Below are the code and all the weights of a small trained network. Each question names an input and a class and asks about switching units off, where a switched-off unit gives its printed mean instead of its output.

import numpy as np


def w(rows, s, z=0):
    codes = np.array(rows[::2]) - 128.0
    scale = np.full(codes.shape[1], s)
    scale[-1] = z or s
    return codes * scale


def norm(h):
    return h / np.sqrt((h * h).mean(-1, keepdims=True) + 1e-5)


def f(y):
    return y / 2 * (1 + np.tanh(0.7978845608 * (y + 0.044715 * y**3)))


def log_softmax(a):
    a = a - a.max(-1, keepdims=True)
    return a - np.log(np.exp(a).sum(-1, keepdims=True))


def net(x, mask):
    res = np.array(x, float).reshape(1, 2) / 4 @ E
    u = 0
    for l in range(4):
        y = f(norm(res) @ A[l][:, :-1].T + A[l][:, -1])
        res = res + np.where(mask[u : u + 7], y, B[l][:, -1]) @ B[l][:, :-1]
        u += 7
    return log_softmax(norm(res)[-1] @ U[:, :-1].T + U[:, -1])


A, B = {}, {}
E = w([
[137,101,2,153,109],'x0',
[145,232,137,120,109],'x1',
],0.0088)
A[0] = w([
[80,55,110,93,139,67],'L0N0',
[86,145,149,93,214,18],'L0N1',
[171,232,120,103,41,61],'L0N2',
[103,142,19,195,204,99],'L0N3',
[215,116,241,88,166,254],'L0N4',
[182,141,151,2,201,135],'L0N5',
[88,146,86,178,123,132],'L0N6',
],0.0077,0.00098)
B[0] = w([
[175,171,143,255,88,189],'L0N0',
[101,158,20,79,95,141],'L0N1',
[104,118,48,99,194,251],'L0N2',
[31,111,131,153,13,231],'L0N3',
[138,73,89,48,102,253],'L0N4',
[107,85,119,160,107,164],'L0N5',
[122,162,217,77,102,157],'L0N6',
],0.0063,0.0045)
A[1] = w([
[40,153,179,113,239,163],'L1N0',
[141,101,233,135,162,20],'L1N1',
[113,94,229,89,68,83],'L1N2',
[156,240,30,123,205,254],'L1N3',
[174,71,175,254,202,140],'L1N4',
[105,77,106,204,234,159],'L1N5',
[120,167,88,114,179,75],'L1N6',
],0.009,0.0008)
B[1] = w([
[93,148,9,97,152,154],'L1N0',
[77,185,128,222,78,152],'L1N1',
[94,136,47,151,122,189],'L1N2',
[2,161,231,21,226,253],'L1N3',
[126,148,139,113,227,196],'L1N4',
[209,159,223,137,195,162],'L1N5',
[30,105,153,165,173,161],'L1N6',
],0.0073,0.0055)
A[2] = w([
[156,194,130,128,100,140],'L2N0',
[97,166,145,198,165,176],'L2N1',
[12,121,128,87,161,175],'L2N2',
[172,53,167,176,173,178],'L2N3',
[11,104,85,126,54,56],'L2N4',
[176,176,145,148,2,250],'L2N5',
[73,178,211,126,182,85],'L2N6',
],0.0087,0.0017)
B[2] = w([
[57,55,53,166,141,119],'L2N0',
[131,100,148,92,127,155],'L2N1',
[225,173,158,179,87,254],'L2N2',
[106,170,175,30,254,179],'L2N3',
[167,135,88,127,132,243],'L2N4',
[158,152,85,227,58,152],'L2N5',
[227,162,181,154,153,196],'L2N6',
],0.008,0.0075)
A[3] = w([
[131,104,1,124,60,129],'L3N0',
[246,220,207,122,71,168],'L3N1',
[152,184,46,50,98,139],'L3N2',
[248,136,73,100,25,193],'L3N3',
[78,220,68,107,185,133],'L3N4',
[21,113,196,144,249,254],'L3N5',
[65,119,189,136,21,165],'L3N6',
],0.0063,0.0023)
B[3] = w([
[140,182,76,74,109,218],'L3N0',
[86,11,62,169,62,218],'L3N1',
[95,104,96,130,91,185],'L3N2',
[211,56,66,255,98,240],'L3N3',
[181,32,137,126,189,178],'L3N4',
[41,154,196,100,197,253],'L3N5',
[159,36,79,27,150,125],'L3N6',
],0.0086,0.0058)
U = w([
[183,122,38,153,37,1],'0',
[70,184,248,45,219,255],'1',
],0.011,0.00054)

Each question gives the input, the list of numbers given to net, and the class t.
The units are the neurons (one row each of A and B). Each row of codes is followed by its name. A weight is (code - 128) times the scale printed after its matrix; where a second scale follows, it is the last column's (A, B and U).
mask holds one flag per neuron, layer by layer. A switched-off neuron (its flag False) gives its mean, the last column of its row in B, instead of its output. The means were averaged over made-up inputs and are rounded, as every weight is.
A unit's drop is (log p(t) with every unit on - log p(t) with that unit switched off) / (log p(t) with every unit on - log p(t) with every unit switched off).
most important unit: the unit with the biggest drop
top k neurons: the k neurons with the biggest drops, biggest first
top k neurons in layer l: the k neurons of layer l with the biggest drops, biggest first
drop when u is switched off: that unit's drop, to one decimal
input [7,8], class 1: top 3 neurons	[L0N2 L1N3 L0N4]
input [5,8], class 1: most important unit	L1N3
input [7,-8], class 1: top 2 neurons in layer 0	[L0N4 L0N1]
input [-4,4], class 0: top 3 neurons	[L0N4 L2N2 L2N3]
input [2,3], class 1: top 3 neurons	[L1N3 L0N2 L0N4]
input [-8,8], class 0: top 2 neurons	[L2N3 L2N2]
input [1,2], class 1: top 2 neurons	[L0N2 L1N3]
input [-4,-4], class 0: top 2 neurons	[L0N4 L0N2]
input [4,6], class 1: top 2 neurons	[L1N3 L0N2]
input [3,-4], class 1: top 3 neurons in layer 0	[L0N4 L0N1 L0N0]
input [3,5], class 1: drop when L1N3 is switched off	2.6
input [4,8], class 1: drop when L1N3 is switched off	2.7
input [-2,-2], class 0: drop when L0N4 is switched off	1.7
